Rows, each with roughly how far along a hidden order it lies (0 to 20):
[-29 -9 -6 8 -8 -14 -14 -5 2 26 -12 -43 29 27 11 3 -10 22 -1 5 -15 10 2 -5 8 -1 4 -8 -8 -3 -20 5 -5 -23 -4 36 3 14 -7 -5 -3 4 30] | 7
[-17 -2 4 -8 -1 14 1 7 11 -9 -4 -21 0 -6 -5 9 0 -2 -21 10 -25 -17 -10 11 7 -2 32 11 0 5 9 13 1 6 -19 15 1 11 18 -2 18 -51 15] | 0
[-1 -17 10 -13 7 29 3 1 12 -15 -13 1 22 -10 -5 -1 -2 -5 18 -22 -4 -11 -16 -2 26 -4 16 -18 -18 8 6 0 -6 2 19 -25 -2 -9 -6 -1 -13 20 8] | 16
[-12 -10 -4 -7 -4 7 -11 -25 1 -8 -7 -3 15 -13 4 15 3 10 31 5 26 22 7 -4 10 9 4 -29 -9 -13 -15 -11 -17 -23 -7 7 -1 8 -3 11 -1 51 8] | 17
[-26 -36 2 -1 2 36 -8 -1 5 6 5 -31 24 -30 8 -15 -18 -12 22 -4 15 -5 -5 -19 22 -20 -19 -12 -24 10 -1 7 -4 9 17 5 6 5 -27 -4 -29 4 25] | 20
[-29 -12 7 6 -5 6 0 -6 22 17 -10 -16 31 10 3 24 -9 15 -5 8 -14 -13 7 2 20 -5 2 -21 -5 14 -19 3 -8 -12 -1 29 0 23 -15 8 -5 -18 29] | 2
[-22 -8 5 -4 -5 1 -14 -13 -4 -2 -13 -20 16 7 0 -14 9 9 21 3 11 -1 -1 -1 16 7 19 -26 -15 -5 -24 -4 -7 -23 -12 19 9 1 11 6 4 57 14] | 20
[-22 -17 11 -32 -3 6 -8 20 20 -9 -2 -5 28 -29 -5 63 3 -11 17 9 1 -9 -11 -3 14 17 24 -28 -15 -3 8 -9 -18 -16 -13 -4 -16 7 23 0 23 -6 18] | 2

Part 2:
[-9 20 12 -6 -6 -7 -10 6 2 4 0 -18 -4 5 -30 -1 25 4 -3 -6 -4 3 1 2 0 -2 -3 0 -10 14 -2 10] | 3
[5 9 12 -4 -3 0 -12 -2 -11 24 10 -11 -2 12 -1 -2 28 -2 2 -2 -2 -7 -2 -10 -2 5 2 -1 -1 12 1 -38] | 7
[-8 -5 6 3 -6 -3 -12 -1 10 2 -1 -2 -13 -10 -5 6 -1 -4 3 0 -3 5 -4 -9 4 -2 4 -1 5 -2 -2 -19] | 16
[-5 -4 3 2 -1 -5 -14 0 25 8 -2 -15 -1 -5 -13 4 2 -4 -1 -4 -4 2 -3 -2 3 -12 -5 -2 5 7 -7 -4] | 11
[-6 -7 -8 9 -18 1 35 1 -3 -16 -12 16 1 5 7 1 -4 -8 1 2 -2 27 -2 -2 -6 -13 7 -3 3 15 -8 43] | 11
[5 22 13 1 -3 1 -25 6 -11 26 22 -6 -10 4 -9 2 22 11 2 -2 -5 -38 -2 -1 2 3 -1 0 4 8 -1 -54] | 7
[-5 -7 2 1 -4 -5 -8 -2 10 -12 3 -14 -15 -2 -25 5 3 -6 2 -1 -3 3 -2 -8 4 -11 -4 -3 3 2 -7 -21] | 7
[-11 5 11 3 6 -7 -12 1 25 7 6 -3 -16 -12 23 7 -8 3 4 -5 -4 -10 -3 -2 4 -3 5 1 3 5 -2 -28] | 16
[-2 5 10 0 -1 0 -4 3 -15 7 0 9 8 2 -2 -1 14 -2 -1 6 -1 -5 -3 -6 -1 -12 -13 1 -4 -26 -2 2] | 13
[-6 15 -5 8 -18 1 14 3 20 -7 -1 13 -10 3 17 1 1 -4 4 -2 -4 14 0 2 -5 -18 4 -2 -1 15 -8 19] | 20
[-3 11 -8 11 -6 5 13 8 13 -11 -5 17 -15 1 19 0 -11 3 4 -1 -2 3 -1 7 -7 -21 6 -2 -3 15 -5 35] | 0
[-3 25 9 -3 3 -6 -3 4 18 19 -3 -13 -4 -4 -14 2 6 1 2 -4 -5 -18 0 4 0 -4 8 3 -11 15 1 7] | 3
[5 5 15 1 -9 5 -2 0 -20 23 -7 -7 2 5 -35 -3 15 0 0 -1 3 -15 -2 -10 -2 2 9 0 4 16 -2 4] | 6
[-11 -10 12 5 1 -3 -14 0 14 15 9 4 -7 -8 14 4 -3 -3 2 -1 -5 -7 -2 -9 1 -6 7 -3 6 -4 4 -31] | 20
